Here is a tiny trained network, its code and every weight. The questions are about switching its units off for an input and a target symbol, where a switched-off unit gives its printed mean instead of its output.

import numpy as np


def w(rows, s, z=0):
    codes = np.array(rows[::2]) - 128.0
    scale = np.full(codes.shape[1], s)
    scale[-1] = z or s
    return codes * scale


def norm(h):
    return h / np.sqrt((h * h).mean(-1, keepdims=True) + 1e-5)


def f(y):
    return y / 2 * (1 + np.tanh(0.7978845608 * (y + 0.044715 * y**3)))


def softmax(a):
    e = np.exp(a - a.max(-1, keepdims=True))
    return e / e.sum(-1, keepdims=True)


def log_softmax(a):
    a = a - a.max(-1, keepdims=True)
    return a - np.log(np.exp(a).sum(-1, keepdims=True))


def net(x, mask):
    ids = ['ΓΣαβδεζλμπτψω'.index(c) for c in x.split()]
    T = len(ids)
    res = E[ids] + P[:T]
    q, k, v = (norm(res) @ M[0].T for M in (Q, K, V))
    z = softmax(np.where(np.tri(T) > 0, q @ k.T / 2**0.5, -1e9)) @ v
    res = res + np.where(mask[0], z, O[0][:, -1]) @ O[0][:, :-1]
    y = f(norm(res) @ A[0][:, :-1].T + A[0][:, -1])
    res = res + np.where(mask[1:17], y, B[0][:, -1]) @ B[0][:, :-1]
    return log_softmax(norm(res)[-1] @ U[:, :-1].T + U[:, -1])


Q, K, V, O, A, B = {}, {}, {}, {}, {}, {}
E = w([
[141,151,104,80,120],'Γ',
[185,152,145,82,112],'Σ',
[151,100,173,154,132],'α',
[149,114,158,139,98],'β',
[130,130,80,72,114],'δ',
[169,93,177,125,76],'ε',
[137,162,137,99,101],'ζ',
[131,84,71,118,82],'λ',
[109,62,60,103,75],'μ',
[170,49,167,142,105],'π',
[5,80,139,142,156],'τ',
[156,165,139,59,134],'ψ',
[72,130,218,136,134],'ω',
],0.025)
P = w([
[110,198,85,251,255],'0',
[125,172,129,169,6],'1',
[161,151,164,156,60],'2',
[135,129,170,142,118],'3',
[126,151,171,86,54],'4',
[144,138,189,56,124],'5',
[122,120,181,42,146],'6',
[216,110,202,44,82],'7',
],0.0069)
Q[0] = w([
[97,18,217,91,68],'head 0',
[228,253,64,97,148],'head 0',
],0.014)
K[0] = w([
[107,64,188,4,230],'head 0',
[211,179,32,246,208],'head 0',
],0.011)
V[0] = w([
[11,26,65,70,155],'head 0',
[34,251,170,175,138],'head 0',
],0.014)
O[0] = w([
[174,76,43,85,248,2],'head 0',
[30,159,196,39,118,71],'head 0',
],0.013,0.0052)
A[0] = w([
[129,50,91,160,88,70],'neuron 0',
[64,96,169,149,101,165],'neuron 1',
[201,201,159,74,60,92],'neuron 2',
[141,18,162,190,127,3],'neuron 3',
[150,15,134,135,146,178],'neuron 4',
[139,22,141,172,53,80],'neuron 5',
[76,125,93,171,164,68],'neuron 6',
[172,167,92,164,138,157],'neuron 7',
[134,203,80,59,115,147],'neuron 8',
[117,152,198,29,116,35],'neuron 9',
[158,247,142,59,132,122],'neuron 10',
[177,161,145,55,226,78],'neuron 11',
[162,165,71,185,134,162],'neuron 12',
[179,124,117,206,146,74],'neuron 13',
[162,241,54,111,68,153],'neuron 14',
[166,129,170,144,92,157],'neuron 15',
],0.014,0.0049)
B[0] = w([
[139,116,99,137,64,189],'neuron 0',
[182,149,180,101,152,216],'neuron 1',
[144,144,44,162,194,209],'neuron 2',
[92,107,106,253,96,202],'neuron 3',
[54,188,144,169,145,233],'neuron 4',
[197,82,85,196,90,254],'neuron 5',
[137,146,111,142,167,116],'neuron 6',
[109,103,165,74,112,184],'neuron 7',
[118,59,131,159,94,142],'neuron 8',
[39,81,116,76,39,229],'neuron 9',
[103,69,50,160,120,176],'neuron 10',
[147,118,177,213,173,152],'neuron 11',
[127,127,160,37,142,201],'neuron 12',
[114,74,152,99,83,220],'neuron 13',
[130,195,97,82,200,169],'neuron 14',
[172,129,131,162,145,231],'neuron 15',
],0.023,0.0083)
U = w([
[169,150,129,151,167,111],'Γ',
[169,41,127,179,121,156],'Σ',
[136,113,106,121,162,7],'α',
[126,103,61,112,166,84],'β',
[153,246,135,146,144,105],'δ',
[234,117,102,50,164,156],'ε',
[181,99,175,106,183,64],'ζ',
[174,162,204,117,152,78],'λ',
[105,115,219,72,129,252],'μ',
[137,151,93,114,159,84],'π',
[100,137,151,166,242,204],'τ',
[120,132,85,116,152,19],'ψ',
[178,120,164,113,173,68],'ω',
],0.011,0.0027)

Each question gives the input, a string of symbols that net reads in full, and the target symbol t.
The units are the heads (2 rows each of Q, K, V and O) and the neurons (one row each of A and B). Each row of codes is followed by its name. A weight is (code - 128) times the scale printed after its matrix; where a second scale follows, it is the last column's (O, A, B and U).
mask holds one flag per unit, heads first, then neurons. A switched-off unit (its flag False) gives its mean, the last column of its rows in O or B, instead of its output. The means were averaged over made-up inputs and are rounded, as every weight is.
A unit's drop is (log p(t) with every unit on - log p(t) with that unit switched off) / (log p(t) with every unit on - log p(t) with every unit switched off).
The circuit of an input: a set's keep is (log p(t) with only the set's units on - log p(t) with every unit switched off) / (log p(t) with every unit on - log p(t) with every unit switched off). Starting from the 12 units with the biggest drops (on a tie, the unit counted first), units are removed one at a time, each time the one whose removal leaves the highest keep (on an exact tie, the one counted first), for as long as the keep stays at least 0.8.
circuit, biggest first: the units of the circuit, biggest drop first
top k neurons: the k neurons with the biggest drops, biggest first
drop when u is switched off: that unit's drop, to one decimal
input δ ζ Σ, target τ: circuit, biggest first => (head 0; neuron 11; neuron 5)
input ε ω Σ λ, target μ: circuit, biggest first => (head 0)
input Σ ε τ ζ Σ, target δ: top 2 neurons => (neuron 2; neuron 14)
input Σ Σ ω α ζ, target δ: circuit, biggest first => (head 0; neuron 2; neuron 14; neuron 13)
input μ τ Σ ω π ε, target μ: top 2 neurons => (neuron 5; neuron 9)
input Σ π π π Σ Σ δ, target δ: circuit, biggest first => (head 0; neuron 14; neuron 13)
input ε π π ω Σ ω π τ, target μ: circuit, biggest first => (head 0; neuron 2)
input ω δ Σ ω ζ α Σ, target β: top 2 neurons => (neuron 2; neuron 10)
input δ ω π π Γ, target τ: top 2 neurons => (neuron 11; neuron 5)
input π ω δ, target ε: top 3 neurons => (neuron 14; neuron 12; neuron 9)
input ε Σ π τ τ π, target τ: drop when head 0 is switched off => 0.6
input π Σ μ ε π Σ ω π, target μ: drop when head 0 is switched off => 1.6
input π Γ ζ ζ π ω β, target μ: drop when neuron 5 is switched off => 0.2
input ζ ε Σ π δ, target μ: circuit, biggest first => (head 0)
